Below is a small trained network, with its code and all its weights. Each question gives an input and a target symbol and asks what happens when units are switched off, that is, made to give their printed mean instead of their output.

import numpy as np


def w(rows, s, z=0):
    codes = np.array(rows[::2]) - 128.0
    scale = np.full(codes.shape[1], s)
    scale[-1] = z or s
    return codes * scale


def norm(h):
    return h / np.sqrt((h * h).mean(-1, keepdims=True) + 1e-5)


def f(y):
    return np.maximum(y, 0)


def softmax(a):
    e = np.exp(a - a.max(-1, keepdims=True))
    return e / e.sum(-1, keepdims=True)


def log_softmax(a):
    a = a - a.max(-1, keepdims=True)
    return a - np.log(np.exp(a).sum(-1, keepdims=True))


def net(x, mask):
    ids = ['Φγζλμξ'.index(c) for c in x.split()]
    T = len(ids)
    res = E[ids] + P[:T]
    u = 0
    for l in range(3):
        r = norm(res)
        for j in range(3):
            rows = slice(3 * j, 3 * j + 3)
            q, k, v = (r @ M[l][rows].T for M in (Q, K, V))
            z = softmax(np.where(np.tri(T) > 0, q @ k.T / 3**0.5, -1e9)) @ v
            o = O[l][rows]
            res = res + np.where(mask[u + j], z, o[:, -1]) @ o[:, :-1]
        u += 3
        y = f(norm(res) @ A[l][:, :-1].T + A[l][:, -1])
        res = res + np.where(mask[u : u + 8], y, B[l][:, -1]) @ B[l][:, :-1]
        u += 8
    return log_softmax(norm(res)[-1] @ U[:, :-1].T + U[:, -1])


Q, K, V, O, A, B = {}, {}, {}, {}, {}, {}
E = w([
[116,51,84,138,119],'Φ',
[92,128,99,214,250],'γ',
[51,77,180,121,121],'ζ',
[103,138,132,151,147],'λ',
[237,134,26,14,73],'μ',
[201,112,80,54,121],'ξ',
],0.014)
P = w([
[130,204,105,98,210],'0',
[155,215,164,76,52],'1',
[195,175,202,90,88],'2',
[122,37,138,184,201],'3',
[240,163,250,96,92],'4',
[171,175,128,66,110],'5',
],0.011)
Q[0] = w([
[129,109,185,151,73],'0.h0',
[84,102,110,159,137],'0.h0',
[149,89,161,125,128],'0.h0',
[95,82,86,54,164],'0.h1',
[117,101,80,56,101],'0.h1',
[93,88,103,87,178],'0.h1',
[74,19,135,93,181],'0.h2',
[108,120,156,138,141],'0.h2',
[105,120,4,111,133],'0.h2',
],0.012)
K[0] = w([
[85,202,74,103,80],'0.h0',
[159,170,116,155,43],'0.h0',
[242,169,48,106,190],'0.h0',
[86,110,116,219,164],'0.h1',
[102,63,155,125,138],'0.h1',
[4,100,85,186,87],'0.h1',
[123,156,67,123,154],'0.h2',
[161,177,87,33,72],'0.h2',
[86,114,203,149,147],'0.h2',
],0.011)
V[0] = w([
[150,108,90,7,88],'0.h0',
[82,87,166,126,140],'0.h0',
[171,168,145,203,137],'0.h0',
[237,152,67,144,169],'0.h1',
[89,167,122,173,196],'0.h1',
[97,166,125,148,168],'0.h1',
[126,98,153,192,76],'0.h2',
[153,133,100,100,143],'0.h2',
[106,130,190,178,97],'0.h2',
],0.011)
O[0] = w([
[208,78,93,191,111,211],'0.h0',
[100,219,113,113,167,68],'0.h0',
[98,116,163,69,77,110],'0.h0',
[166,80,170,100,121,247],'0.h1',
[192,33,134,124,102,127],'0.h1',
[91,53,112,149,113,131],'0.h1',
[27,116,132,58,67,1],'0.h2',
[233,135,91,255,106,200],'0.h2',
[206,127,90,119,124,10],'0.h2',
],0.0074,0.006)
A[0] = w([
[142,117,138,187,16,247],'0.n0',
[53,130,133,160,58,2],'0.n1',
[74,145,132,95,119,63],'0.n2',
[137,84,113,203,129,253],'0.n3',
[77,45,155,89,2,75],'0.n4',
[120,135,154,193,79,137],'0.n5',
[99,99,164,135,108,54],'0.n6',
[135,77,159,59,158,85],'0.n7',
],0.0099,0.0012)
B[0] = w([
[144,255,171,67,151,215],'0.n0',
[182,179,184,139,204,131],'0.n1',
[189,36,93,78,149,138],'0.n2',
[65,141,194,158,156,254],'0.n3',
[140,216,163,52,159,157],'0.n4',
[183,146,146,94,174,174],'0.n5',
[122,202,143,174,170,138],'0.n6',
[181,127,218,176,143,167],'0.n7',
],0.008,0.0066)
Q[1] = w([
[199,104,142,87,179],'1.h0',
[90,8,91,104,162],'1.h0',
[84,102,144,154,40],'1.h0',
[119,91,102,92,176],'1.h1',
[72,85,99,151,76],'1.h1',
[126,198,132,138,130],'1.h1',
[141,219,125,169,110],'1.h2',
[124,66,148,125,49],'1.h2',
[66,79,82,91,142],'1.h2',
],0.013)
K[1] = w([
[90,8,87,102,129],'1.h0',
[156,102,178,129,103],'1.h0',
[149,202,174,151,112],'1.h0',
[121,89,123,55,71],'1.h1',
[107,147,178,115,98],'1.h1',
[89,97,89,134,157],'1.h1',
[70,98,151,120,126],'1.h2',
[176,172,156,151,93],'1.h2',
[128,210,31,98,133],'1.h2',
],0.013)
V[1] = w([
[119,96,138,150,81],'1.h0',
[130,157,131,3,143],'1.h0',
[123,173,69,124,115],'1.h0',
[65,64,148,178,167],'1.h1',
[181,105,52,138,132],'1.h1',
[168,98,49,110,120],'1.h1',
[133,182,140,90,177],'1.h2',
[120,161,131,186,177],'1.h2',
[143,46,179,160,134],'1.h2',
],0.012)
O[1] = w([
[123,171,93,126,106,113],'1.h0',
[173,13,185,199,229,2],'1.h0',
[168,135,131,172,155,47],'1.h0',
[129,84,4,75,100,169],'1.h1',
[109,161,91,188,97,168],'1.h1',
[127,125,75,181,96,117],'1.h1',
[160,254,199,147,146,143],'1.h2',
[193,147,125,110,128,222],'1.h2',
[113,163,82,68,139,250],'1.h2',
],0.0088,0.0097)
A[1] = w([
[141,159,122,103,227,170],'1.n0',
[160,88,76,128,174,229],'1.n1',
[139,122,132,142,65,4],'1.n2',
[101,148,230,92,112,94],'1.n3',
[103,55,183,76,188,139],'1.n4',
[154,113,43,75,52,148],'1.n5',
[162,154,109,143,94,183],'1.n6',
[183,105,140,191,10,157],'1.n7',
],0.011,0.0023)
B[1] = w([
[195,109,187,138,127,198],'1.n0',
[73,89,148,254,209,158],'1.n1',
[167,196,209,95,132,134],'1.n2',
[223,77,92,120,123,175],'1.n3',
[147,145,141,181,196,155],'1.n4',
[175,120,138,232,153,254],'1.n5',
[120,183,143,176,193,211],'1.n6',
[134,166,225,166,115,184],'1.n7',
],0.009,0.0082)
Q[2] = w([
[151,54,137,198,30],'2.h0',
[156,255,199,150,224],'2.h0',
[119,55,160,202,58],'2.h0',
[162,126,95,157,88],'2.h1',
[124,57,175,158,158],'2.h1',
[199,142,221,88,148],'2.h1',
[109,121,152,27,99],'2.h2',
[64,47,185,175,152],'2.h2',
[243,170,122,120,157],'2.h2',
],0.0089)
K[2] = w([
[99,140,20,134,201],'2.h0',
[163,138,46,120,73],'2.h0',
[144,139,88,109,189],'2.h0',
[156,191,64,157,114],'2.h1',
[178,100,162,89,186],'2.h1',
[83,60,117,254,179],'2.h1',
[87,55,227,228,107],'2.h2',
[132,131,93,150,17],'2.h2',
[203,30,185,70,155],'2.h2',
],0.009)
V[2] = w([
[128,162,194,87,49],'2.h0',
[63,136,115,142,159],'2.h0',
[161,115,127,125,246],'2.h0',
[195,110,69,155,123],'2.h1',
[112,91,107,162,162],'2.h1',
[172,74,129,68,23],'2.h1',
[205,125,132,79,71],'2.h2',
[136,118,130,69,99],'2.h2',
[83,161,114,137,112],'2.h2',
],0.012)
O[2] = w([
[118,168,199,3,113,138],'2.h0',
[250,119,89,238,87,68],'2.h0',
[205,113,102,202,198,181],'2.h0',
[102,73,75,172,120,208],'2.h1',
[98,37,118,169,10,143],'2.h1',
[104,122,2,96,202,2],'2.h1',
[37,249,47,121,200,140],'2.h2',
[73,207,69,19,177,72],'2.h2',
[60,140,89,85,40,90],'2.h2',
],0.006,0.0099)
A[2] = w([
[125,57,100,204,147,125],'2.n0',
[201,137,123,85,128,105],'2.n1',
[99,115,72,117,70,5],'2.n2',
[151,142,129,114,184,155],'2.n3',
[151,61,158,186,172,186],'2.n4',
[171,85,148,120,143,41],'2.n5',
[169,96,85,199,172,134],'2.n6',
[110,81,88,245,119,115],'2.n7',
],0.011,0.0032)
B[2] = w([
[138,149,57,166,168,198],'2.n0',
[34,132,151,172,183,240],'2.n1',
[147,183,176,153,58,137],'2.n2',
[119,117,139,188,161,209],'2.n3',
[90,164,131,203,254,254],'2.n4',
[162,129,116,179,85,158],'2.n5',
[144,119,198,182,173,228],'2.n6',
[142,65,61,173,213,218],'2.n7',
],0.0079,0.0056)
U = w([
[168,28,133,234,163,246],'Φ',
[50,96,246,190,93,250],'γ',
[128,62,253,133,17,25],'ζ',
[114,164,71,48,169,108],'λ',
[149,170,103,142,73,38],'μ',
[157,72,188,15,157,68],'ξ',
],0.007,0.0013)

Each question gives the input, a string of symbols that net reads in full, and the target symbol t.
The units are the heads (3 rows each of Q, K, V and O) and the neurons (one row each of A and B). Each row of codes is followed by its name. A weight is (code - 128) times the scale printed after its matrix; where a second scale follows, it is the last column's (O, A, B and U).
mask holds one flag per unit, layer by layer, with each layer's heads first. A switched-off unit (its flag False) gives its mean, the last column of its rows in O or B, instead of its output. The means were averaged over made-up inputs and are rounded, as every weight is.
A unit's drop is (log p(t) with every unit on - log p(t) with that unit switched off) / (log p(t) with every unit on - log p(t) with every unit switched off).
The circuit of an input: a set's keep is (log p(t) with only the set's units on - log p(t) with every unit switched off) / (log p(t) with every unit on - log p(t) with every unit switched off). Starting from the 12 units with the biggest drops (on a tie, the unit counted first), units are removed one at a time, each time the one whose removal leaves the highest keep (on an exact tie, the one counted first), for as long as the keep stays at least 0.8.
units of the circuit, in order: the units of the circuit, biggest drop first
unit that matters most: the unit with the biggest drop
top k neurons: the k neurons with the biggest drops, biggest first
top k neurons in layer l: the k neurons of layer l with the biggest drops, biggest first
heads that matter: for each layer, one digit per head in row order, 1 if its drop is at least 0.15 and else 0, layers parted by /
drop of u: that unit's drop, to one decimal
input ξ Φ Φ γ μ ζ, target ζ: units of the circuit, in order -> 2.h0, 2.n4, 2.h1
input ξ μ μ ζ Φ ξ, target γ: units of the circuit, in order -> 0.h2, 1.h1, 1.h2
input Φ ξ λ γ γ Φ, target ζ: unit that matters most -> 0.n4
input λ Φ μ λ Φ μ, target ξ: units of the circuit, in order -> 0.h0, 0.h2, 1.h0
input Φ Φ Φ, target μ: heads that matter -> 100 / 100 / 000
input γ μ Φ, target ζ: heads that matter -> 110 / 110 / 011
input ζ γ Φ λ λ Φ, target ξ: heads that matter -> 101 / 001 / 000
input λ λ γ, target ξ: heads that matter -> 110 / 010 / 000
input λ γ Φ γ Φ, target λ: heads that matter -> 110 / 110 / 010
input ξ Φ Φ λ Φ Φ, target ξ: top 2 neurons in layer 0 -> 0.n0, 0.n4
input μ ξ λ γ ζ λ, target ζ: heads that matter -> 101 / 000 / 001
input λ Φ μ γ λ, target λ: heads that matter -> 110 / 110 / 010
input γ ξ ξ, target ζ: top 2 neurons -> 1.n1, 0.n0
input Φ Φ λ μ λ, target μ: unit that matters most -> 0.h1
input Φ ξ γ, target λ: top 2 neurons in layer 0 -> 0.n3, 0.n0
input Φ Φ γ, target μ: top 2 neurons -> 1.n5, 0.n0
input γ Φ λ ζ ξ, target ξ: heads that matter -> 100 / 010 / 000
input Φ ξ ξ λ ξ, target μ: heads that matter -> 110 / 110 / 000
input λ μ Φ Φ γ γ, target λ: top 2 neurons in layer 0 -> 0.n7, 0.n2
input Φ μ ξ, target λ: top neuron -> 0.n3
input γ Φ γ λ λ, target ξ: heads that matter -> 100 / 000 / 000
input λ ζ μ, target ξ: top 2 neurons in layer 0 -> 0.n7, 0.n0
input ξ λ Φ γ ζ ζ, target ζ: top 2 neurons in layer 0 -> 0.n3, 0.n0
input μ Φ Φ γ ξ μ, target ζ: drop of 0.h0 -> 0.1
input μ λ μ γ ζ ξ, target ζ: drop of 0.h0 -> 0.1
input Φ ξ λ, target λ: drop of 0.n3 -> 0.2
input λ ξ λ, target ξ: top neuron -> 1.n1
input λ Φ ξ γ γ μ, target ζ: drop of 0.h1 -> 0.4
